Below is a small trained network, with its code and all its weights. Each question gives an input and a class and asks what happens when units are switched off, that is, made to give their printed mean instead of their output.

import numpy as np


def w(rows, s, z=0):
    codes = np.array(rows[::2]) - 128.0
    scale = np.full(codes.shape[1], s)
    scale[-1] = z or s
    return codes * scale


def norm(h):
    return h / np.sqrt((h * h).mean(-1, keepdims=True) + 1e-5)


def f(y):
    return y / 2 * (1 + np.tanh(0.7978845608 * (y + 0.044715 * y**3)))


def log_softmax(a):
    a = a - a.max(-1, keepdims=True)
    return a - np.log(np.exp(a).sum(-1, keepdims=True))


def net(x, mask):
    res = np.array(x, float).reshape(1, 4) / 4 @ E
    u = 0
    for l in range(3):
        y = f(norm(res) @ A[l][:, :-1].T + A[l][:, -1])
        res = res + np.where(mask[u : u + 10], y, B[l][:, -1]) @ B[l][:, :-1]
        u += 10
    return log_softmax(norm(res)[-1] @ U[:, :-1].T + U[:, -1])


A, B = {}, {}
E = w([
[160,197,122],'x0',
[172,86,22],'x1',
[107,136,186],'x2',
[86,153,1],'x3',
],0.0061)
A[0] = w([
[73,1,56,99],'L0N0',
[103,194,68,172],'L0N1',
[172,170,214,180],'L0N2',
[77,128,160,155],'L0N3',
[90,218,83,205],'L0N4',
[155,139,178,9],'L0N5',
[135,84,57,70],'L0N6',
[156,206,70,138],'L0N7',
[83,124,207,142],'L0N8',
[24,139,127,251],'L0N9',
],0.0088,0.0017)
B[0] = w([
[29,84,145,254],'L0N0',
[174,160,191,196],'L0N1',
[211,116,94,234],'L0N2',
[179,110,21,164],'L0N3',
[86,170,253,208],'L0N4',
[126,178,153,139],'L0N5',
[124,156,90,184],'L0N6',
[90,199,159,185],'L0N7',
[128,107,56,214],'L0N8',
[219,170,109,215],'L0N9',
],0.0062,0.0037)
A[1] = w([
[118,22,154,249],'L1N0',
[125,18,218,57],'L1N1',
[152,163,84,207],'L1N2',
[254,183,210,30],'L1N3',
[127,141,182,72],'L1N4',
[192,39,179,142],'L1N5',
[55,41,145,132],'L1N6',
[158,65,142,143],'L1N7',
[228,215,110,223],'L1N8',
[128,109,184,126],'L1N9',
],0.009,0.0015)
B[1] = w([
[149,159,138,195],'L1N0',
[156,222,166,178],'L1N1',
[104,152,162,154],'L1N2',
[107,108,142,254],'L1N3',
[111,120,63,136],'L1N4',
[163,160,81,201],'L1N5',
[135,120,43,177],'L1N6',
[206,162,85,160],'L1N7',
[105,114,155,234],'L1N8',
[160,110,2,139],'L1N9',
],0.0088,0.0057)
A[2] = w([
[100,53,94,228],'L2N0',
[120,156,203,116],'L2N1',
[139,177,86,80],'L2N2',
[115,143,152,96],'L2N3',
[121,255,94,225],'L2N4',
[153,149,191,231],'L2N5',
[51,96,32,201],'L2N6',
[94,47,74,249],'L2N7',
[181,106,175,107],'L2N8',
[119,164,76,235],'L2N9',
],0.014,0.0015)
B[2] = w([
[144,197,65,170],'L2N0',
[112,134,80,215],'L2N1',
[197,88,165,164],'L2N2',
[19,178,76,144],'L2N3',
[135,60,240,254],'L2N4',
[84,3,10,222],'L2N5',
[123,215,107,251],'L2N6',
[170,206,113,195],'L2N7',
[86,67,90,182],'L2N8',
[61,144,187,186],'L2N9',
],0.0063,0.0061)
U = w([
[82,143,198,70],'0',
[246,118,154,174],'1',
[138,59,92,254],'2',
[64,109,128,29],'3',
[130,248,65,92],'4',
],0.014,0.00088)

Each question gives the input, the list of numbers given to net, and the class t.
The units are the neurons (one row each of A and B). Each row of codes is followed by its name. A weight is (code - 128) times the scale printed after its matrix; where a second scale follows, it is the last column's (A, B and U).
mask holds one flag per neuron, layer by layer. A switched-off neuron (its flag False) gives its mean, the last column of its row in B, instead of its output. The means were averaged over made-up inputs and are rounded, as every weight is.
A unit's drop is (log p(t) with every unit on - log p(t) with that unit switched off) / (log p(t) with every unit on - log p(t) with every unit switched off).
most important unit: the unit with the biggest drop
top k neurons: the k neurons with the biggest drops, biggest first
k most important neurons of layer l: the k neurons of layer l with the biggest drops, biggest first
drop when u is switched off: that unit's drop, to one decimal
input [5,-1,5,3], class 3: most important unit -> L2N5
input [5,6,2,-3], class 2: top 2 neurons -> [L0N0 L2N5]
input [-4,-8,-5,1], class 2: top 2 neurons -> [L0N9 L1N6]
input [-5,-5,2,2], class 4: top 2 neurons -> [L1N1 L1N0]
input [-4,-2,4,3], class 4: 2 most important neurons of layer 1 -> [L1N1 L1N5]
input [-2,-2,-1,-4], class 1: top 3 neurons -> [L1N5 L1N7 L0N9]
input [-2,3,-5,-3], class 4: top 2 neurons -> [L1N6 L0N1]
input [6,-1,-7,-1], class 2: 2 most important neurons of layer 2 -> [L2N5 L2N6]
input [6,7,0,-2], class 0: top 2 neurons -> [L0N7 L0N2]
input [-2,-7,-2,-6], class 2: 2 most important neurons of layer 1 -> [L1N3 L1N6]
input [-8,6,1,-5], class 1: 3 most important neurons of layer 1 -> [L1N1 L1N0 L1N7]
input [-4,-5,1,-2], class 1: 2 most important neurons of layer 1 -> [L1N5 L1N7]
input [-7,-2,-3,-2], class 1: top 2 neurons -> [L1N1 L1N0]
input [-2,8,-3,-4], class 4: most important unit -> L0N4
input [2,0,-5,-8], class 2: 3 most important neurons of layer 1 -> [L1N3 L1N6 L1N8]
input [8,8,4,-8], class 2: 2 most important neurons of layer 2 -> [L2N8 L2N5]
input [5,4,6,-2], class 3: drop when L1N8 is switched off -> 0.1
input [7,-1,-1,-1], class 0: drop when L0N2 is switched off -> -0.3
input [0,-5,-7,0], class 2: drop when L1N6 is switched off -> 0.0
input [-8,-4,-7,-4], class 1: drop when L1N1 is switched off -> 0.1
input [8,7,-1,-2], class 0: most important unit -> L0N7
